Table B holds the same points as the rows below and some others, measured another way and shuffled. Each row below is followed by which row of B it is.
B (72 x 24):
[[-171  -56  -17  457  131   89  -20  -59  642 -404 -198   96  152  295
   274  186  -72  151  -94  836 -253  357  220 -108]
 [-114   83   -9  -88  -50  -41  -39  110  287 -117  188 -193  131  134
   209  -32 -162    9   83  106  136    9   72  -61]
 [-124  126  111   -7  -39  -41   88  -58 -294   56   42  193  128  -82
  -253   40   57  -72  -80 -223   75 -159  135  -56]
 [ -96  -68    9   86  -47  -67  283  -43  -60  -79  311 -110   76 -240
   -27   96   14   56  100 -237   49  -13   -1  112]
 [-297 -141  156  624  366 -105  208  -62  479 -378  118 -454  235 -335
   171  398  -73  247  191  483 -336  194 -331  387]
 [-119  286   89 -305 -328  128 -123   38 -296   50  -17  184  -64  261
  -208  -54    8  -89 -253  -91  260 -205  316 -428]
 [  -3   25   35   -9   40  158   54   -3 -210  -47    1   54  122 -168
   -91   28  156 -142 -218  -78  122  -38  211 -112]
 [ 176 -421  -24  221   53  116  290   20  369 -304  -98  321  127  -36
   142    8  -23    6   86  304  -96  350  193 -211]
 [ 124 -123   84   10   27  141  113   -2  247 -174 -211   91   88  -74
    18 -123 -245  -85  278  -50 -105  -99 -178 -257]
 [ -90  -72 -146  308  142  113  195 -135  277 -229   79 -195   49 -115
   152  215  153  151  -55  404 -204  230  169  104]
 [ 105 -131    7   25   82   91  178  -21 -135  -45  -56  295  181 -175
  -108  -36  133 -154  -96  -87   49   56  246 -114]
 [ -48  -67   -2   99 -127 -172  332  -99  266 -105  195   18   51  -42
    19  -68 -339  114  529 -356 -112 -133 -239   42]
 [-228  180  343 -239  -59  -28 -167  248 -328   -4  162 -149  183  -84
  -155   77   -6 -148 -243  -89  392 -186   30 -155]
 [  82 -215 -191  223  137  221  218  -66  211 -238   36  -27   77 -150
   189  129  256   21 -172  355  -84  334  345  -24]
 [  11   84  -43   65  213  143  -85   -5  263 -137 -139  -99  232  -13
   180  -72  -45 -140    0  179  -38  -20   76  -51]
 [ -97   25 -170  417  384  148  145 -232  273 -184  -46 -343  142 -278
   120  241  208  112  -25  420 -371  131   44  275]
 [  39 -351  317   45  -26  156  184  139  139 -273 -290  161  -67 -105
  -249  229  -33  128   24  652 -158  187  -50 -484]
 [ 267 -246  -65  145  189  110  223  -82  316 -157 -249  334  240 -134
    93 -215 -169 -172  315 -125 -172   26  -22 -120]
 [-229  170  142   24  -70 -329   44   43  208  -50  286   -5  295  102
   109 -139 -438  -41  392 -476  150 -246 -208  144]
 [ 115 -315  268 -214 -350  123  167  223   53 -226  -34  267 -102   67
  -113  -42 -210  -12   79   40  203   58   11 -611]
 [-138  117   28   38   58   23  -63   37  -84  -55   61  111  239   54
    21   47  138 -125 -306  122  171   67  364  -33]
 [-148   52  125  -10   52  -50  -49  120  273 -146   80 -240  164   24
   118   50 -180   20  119  207   39  -24  -87  -46]
 [  61   66  206   81  675 -117 -169  105  128   15 -267   46  723 -356
    47 -219 -181 -448  216 -175   -4 -230 -232  249]
 [-214  256  219  120  120   52 -236   16   37 -119 -223  108  265  133
   -50   22 -122 -151 -165  165   35 -145   48 -133]
 [-121  187   49 -369 -334  123 -110  139  -33  -24  105 -127 -146  276
   -58   39   -7   58 -177  269  237  -50  263 -436]
 [ 207  -42 -182  132  129  116  116 -137  215 -106 -111  352  313  -29
   222 -346 -152 -299  188 -482   -1  -71  124  -15]
 [-274  146   28   84   -7  -81   89  -43  -19  -43  244 -231   56  -55
   -63  228   90  149  -69  167  -10   -3  111  109]
 [ 155   17 -116 -353 -254  178   99   -2   42   23  -68  101 -164  146
   -88 -131  -36   13   99   56   24  -72  214 -450]
 [-229   37  275  -38  -78 -143  140   83 -265  -17  241  -91   90 -213
  -259  185  -23   48    7 -139  139 -133  -89   -3]
 [-158  194  252 -335 -270  -24   42   85 -469  123  142  -24  -57  -81
  -385   49  -28  -28  -48 -309  245 -324   -7 -266]
 [-121   -4 -165  377  316    2  122 -155  538 -208  -30 -250  166  -49
   212  189   30  189  134  600 -381  208   51  217]
 [  91 -114  -51  -91   38  371 -139  167  363 -273 -192 -129    3  159
   238   61  134  -26 -298  821   51  315  370 -440]
 [  26   -1   -4   -4   54   48  148  -44  -24  -33   65  -47  122 -206
   -31  -48  -26  -88  125 -240   11 -120  -22   -6]
 [-196  150  146   89  101  179  -75    4 -150 -120  -48 -220   72 -148
  -108  232  183  -15 -316  289   17  -40   91  -84]
 [-325  225  358  -74 -144 -209 -110  152 -104  -38  147   34  192  127
  -149   42 -264  -38   14 -160  246 -233  -95 -100]
 [-243   52  189  116  160 -179   51   76   86  -98  173 -225  242 -158
   -26  180  -74   53   95  132    4  -37 -115  167]
 [ -66  -89  223   73   78    9  161   58 -113 -133  110 -146  162 -372
   -97   83  -54  -73   78 -235   81 -114 -205   11]
 [ -64   50   51 -152 -147  -46  225  -37 -300   96  196   12   -7 -175
  -257   38   48   15   63 -316   91 -180   61  -71]
 [-170  146  -45   56  -75 -273   26   20  277  -59  321  131  326  252
   262 -184 -295  -72  197 -334  192  -49  136  153]
 [-262  357  124 -318 -260  128 -171  105 -603  104  240  -88  -16   56
  -237  134  299 -102 -599  -72  456 -152  458 -236]
 [-296  158  188  124  207 -155  107  -37  -83   11  144 -379  144 -317
  -219  293   38  142  104  137 -155 -153 -207  242]
 [-131   71    8  -84 -300 -106   84   30  237 -110  217   77    5  292
    97  -76 -276   90  200  -90  121  -49   78 -186]
 [ -89   40  -83   -6 -436  281  130 -124   28 -175  -37  164 -333  316
   -96  145   91  208 -227  342  -36  109  385 -489]
 [-146 -222  -33  495  185   57  270  -92  432 -375  124 -272   83 -200
   217  321   61  236   47  495 -265  321  -20  172]
 [  58 -238   95   -7 -162  -82  263   56  234 -164   62  250   64   39
     0  -82 -275   32  330 -110   18   39  -49 -220]
 [-312  471   59  -80 -283  176 -248  -86 -144  -32 -102   50 -109  418
  -142  109   35   56 -385  254   93 -168  341 -353]
 [-116  309 -108  -65 -260  217 -195  -66  108 -110  -99  213  -17  501
   122 -102  -41  -69 -288  148  139  -23  453 -377]
 [-181  -80   61   12 -186  -30   12  182  430 -281  203 -131   18  289
   238  143 -127  182  -29  546  124  269  191 -217]
 [ 275 -268  -48 -150 -147   88  228   63   66  -81  -53  516  113   52
    13 -257  -87 -188  102 -224  149   96  279 -364]
 [-103  119  -34   47   41   46  -59   13  -65  -56   71  179  243   97
    68    2  151 -145 -322   79  190   88  448  -33]
 [-121  225   81  -72 -237   40   -9  -68 -175   -2  -12  289   55  181
  -143 -108 -133 -110  -52 -357  145 -248  147 -235]
 [  61 -194   51 -194 -397  -18  245   94  131 -130  141  260  -96  182
   -29  -96 -227   61  210 -117  155   42  115 -406]
 [  57 -136  -25  -12   22  253   95   36  297 -229  -72 -255  -68  -78
   105   95    8   83   34  434 -106  125   21 -255]
 [-341  266  206  148  331 -214  -58   36 -310   60  269 -253  457 -356
   -90  161  122 -160 -179 -235  173 -189  -17  435]
 [  52 -290  269 -157  -67   -1  235  216 -163  -97  117   40   66 -310
  -199   72  -21  -49   71  -57  183   26  -63 -239]
 [-291  169  310  -35 -104  -12 -163  176    4 -149   48  -77  124  147
   -50  123 -130   -7 -178  224  210  -69   31 -210]
 [-125    6  -31  222   22  -84  250 -119  -27  -98  293  -54  181 -216
    45   48  -15   -7   94 -395   34  -50    3  236]
 [-162   52  126  -15 -325  -56  182  -32  -45  -92  162   99  -77   94
  -147   44 -184  112  125 -222   63 -138  -21 -195]
 [-244   37  189 -200  -28 -253   38  266 -103   11  500 -338  220 -155
    11  126   -2    8  -20  -29  354   -9   39  123]
 [ -80   86  154 -315 -404  141   16  132 -580   30  223  210  -62   36
  -235   16  172 -156 -451 -327  498 -100  409 -399]
 [ 178  -81   85  -36  164  161  -25   34  167 -107 -388  318  223   -6
   -36 -181 -137 -223   96  110  -60  -47   47 -320]
 [ 171 -251  -25   -6   64  132  223   36  352 -199  -52 -125   28 -176
   109  -44 -130   19  304  136 -121   67 -116 -178]
 [-222   38  168  -82   -7    7  -21  216 -146 -117  366 -419  126 -214
    50  216  147  -11 -268  121  330   50  109   19]
 [-151  334 -175  162  195   19 -117 -154  275  -60   22 -160  276   98
   250  -92  -70  -99   25  -30  -68 -124  115  203]
 [  93  -22  -67 -103  -92   84  209  -62 -119    5   79   97   36 -138
   -71 -108   -1  -93   92 -355   64 -119  102 -126]
 [-198 -170  -40  147   82 -130   91  195  498 -288  418 -344  195   52
   395  236   61  187  -76  651  116  459  262  140]
 [-148 -172   64  156  -79 -147  173   78  663 -308  120 -148   15  193
   192  143 -316  303  366  540 -175  221 -119 -102]
 [ -87  -11  110 -356 -569 -142  263   90 -194   46  346  191 -195  168
  -251  -26 -186  144  171 -339  257 -140  107 -369]
 [ -64    2  -73  163  -10 -209  115  -24  292 -117  211  316  374  175
   262 -209 -243 -129  185 -353  142   37  180  133]
 [  75  -69  118  125  207   32  133  -48   80 -107 -114   50  275 -298
    -7 -125 -198 -189  271 -360  -60 -191 -251   35]
 [-141  170   94  134  439  -50 -128   56  191  -79   33 -377  443 -268
   183    5  -88 -186   80    6    6 -137 -177  294]
 [-387  534  -69  232   71  -61 -122 -244  105  -19   97 -296  144  116
    71   80 -104   57   23  -92 -133 -293  -27  264]]
Rows of B count from 0, top down.

[  41  413 -267  135 -254  139  141   55  -20 -141  -56 -244  -89  144
  294   52 -218   72 -267  162  -91   15  300   88 -336] : 69
[ -78  224  -55  174 -103  -36  117  -27  -54   76   34 -305 -137  -31
  -48  -91 -183  168   44   53  -78   -9   62  -27 -124] : 3
[ 342  -67  118 -135  -26 -113 -112   47   71   91   23   93  200    7
  -98    9  135 -225   13  -99  163   77  267  -39   66] : 66
[ -78   26   49 -223  458 -136 -288   35  165  -53  -25   92  249  101
 -198  -38  -83  -35    0  -34  238  176  166  178  145] : 46
[  61  159  -24  380 -244   88  151 -300   68    4    5 -571 -218 -276
   16   55 -316   96   77  178  -94 -128  116  -75 -173] : 10
[ 336  326  224  182 -148   65   -1 -263  118  173 -189 -344   -9 -508
  -63  330  192 -180 -530  172  -97  125  214  192 -182] : 31
[-347 -182 -122 -230  186  -77  -83 -114   69    1   70  -47 -116  -31
 -300  -84 -146  230  142  106    6   94  -58  117  120] : 59
[  86 -189   40 -116   -4    0   87  -26  147  238  221  -34  144 -165
  -84   31  308   34  -80 -173  -36   18 -178    6  202] : 58
[-248  135 -256 -220   73   69   25   86   30  -52    8    9   10  190
   57  -15  -70  170 -207  105  -90  171   70  196 -109] : 32
[-242 -188 -155 -497  503 -223 -403  149  145 -202   90  385  125  228
 -309 -109  -83   82   25  -60  410   90  181  275  345] : 45
[-187   55 -304 -229   62  163   -7  -21  108 -158  -53  -49   75  222
  148   57 -164   74  -97  184 -100  225  145  156 -195] : 17
[ 150   49   87  200 -168  106  107 -285  133   93  -73 -425   27 -136
   39   36 -231  -61  125  184 -160   74  186 -123 -208] : 48
[-265  120 -205 -189   84   51   20   32   32  -26  -25  -47    5  185
   10  -55 -144  174 -102  151 -118  192   77  146 -137] : 64
[ 312    5  370  382  -79  -26  134 -203  273  299  120 -381  272  -83
   41 -225 -232  -42  234  -53   -5 -157  159 -299   86] : 68
[ 117  292 -102   34 -119  134  139   69  162   74   89  -87  130  -21
  251  107  163   63 -586  -15  -62  -26  107  193  -49] : 70
[  -2  148  -97   72 -185 -106   49   26  -11   12  103 -102 -218  -75
 -103  -84 -105  178 -149   34   90 -171  178   71   50] : 4
[  -6  285 -179 -190  -99  119   37   61  -24   -9 -143  -33   25   83
  119  154   87  -24 -416  176 -183  293  203  222 -315] : 61
[-317 -256 -288 -265  182  -43 -100   -6  114 -166  184   60  -58  169
 -142 -124 -222  236  221   17  144  -22    4   84  190] : 2
[-242  111 -343 -188 -102   47   65   82  -37 -105   40  -10 -173  141
   27  -12  -88  223 -199  136  -76   70  101  183 -119] : 36
[ 108  251   22   -1  -69   93   47  -54  196   95  -35  -92  129  -51
  121   76   39    1 -497  120  -71   58  230  185  -83] : 14
[-177 -200    8  -57  287  -37  -77 -183  233   48  164 -167   77 -158
 -211  -25  -87  156  147  -39   88   -7 -145   69  256] : 49
[-277  -75 -122 -160  289 -106 -127  -35   69  -25  135  -43  -75 -135
 -285   18    9  200    1  -42  125   33 -134  200  215] : 39
[  -3  -86 -241 -331  -16   13 -134    0  -64 -172 -103   44  -52   82
  -99  143  -17 -100   93  126   24  272  213  100 -175] : 19
[ 260  102  180  166 -165  -80  -22 -139  164   91  -16 -170   16 -113
  -66  -84 -193  -51  -89  109  107 -121  386  -39   19] : 5
[  85  -50   27 -226  251 -119 -166  141   67   30   37  128  302  214
  -87  -76   25 -117  147 -134  168  185  149    0   72] : 41
[ 288   40   64   14  -22  -48   33  166  138  100  144   35  342  267
  165 -174  -23 -100   56 -184  129  -38  238 -140   60] : 18
[ -52  357  -23  167   10  135  114  -76  140   39  -83 -323  140  132
  221  -57 -295   82 -156  168 -165  117  200   31 -263] : 25
[ -83   54 -172 -267   89  -50  -42  227  -17  -50   29  165  172  432
   64 -174 -127   36   74  -21   38  175  215   15  -79] : 11
[ 259  243  210  299 -182  -32   73 -142  151  183   21 -300    3 -253
  -17  -23  -78    6 -256   55   27 -156  241   -3    3] : 30
[ 349    7  -91  167 -538    7   13 -271  -18 -149  -83 -299 -382 -325
  -89  181 -194 -118  -19  259   72 -153  459  -35 -191] : 16
[ -13   12  -69 -349  322  -12 -130  167   99   48   49  177  334  122
  -26   90  286  -72 -196 -154   62  285  -24  199   75] : 1
[-246  127 -123  -56  109 -114  -56   -8  -62  -14   16 -131 -195  -84
 -245  -25 -104  202  -23   68   35   70    4  156    2] : 43
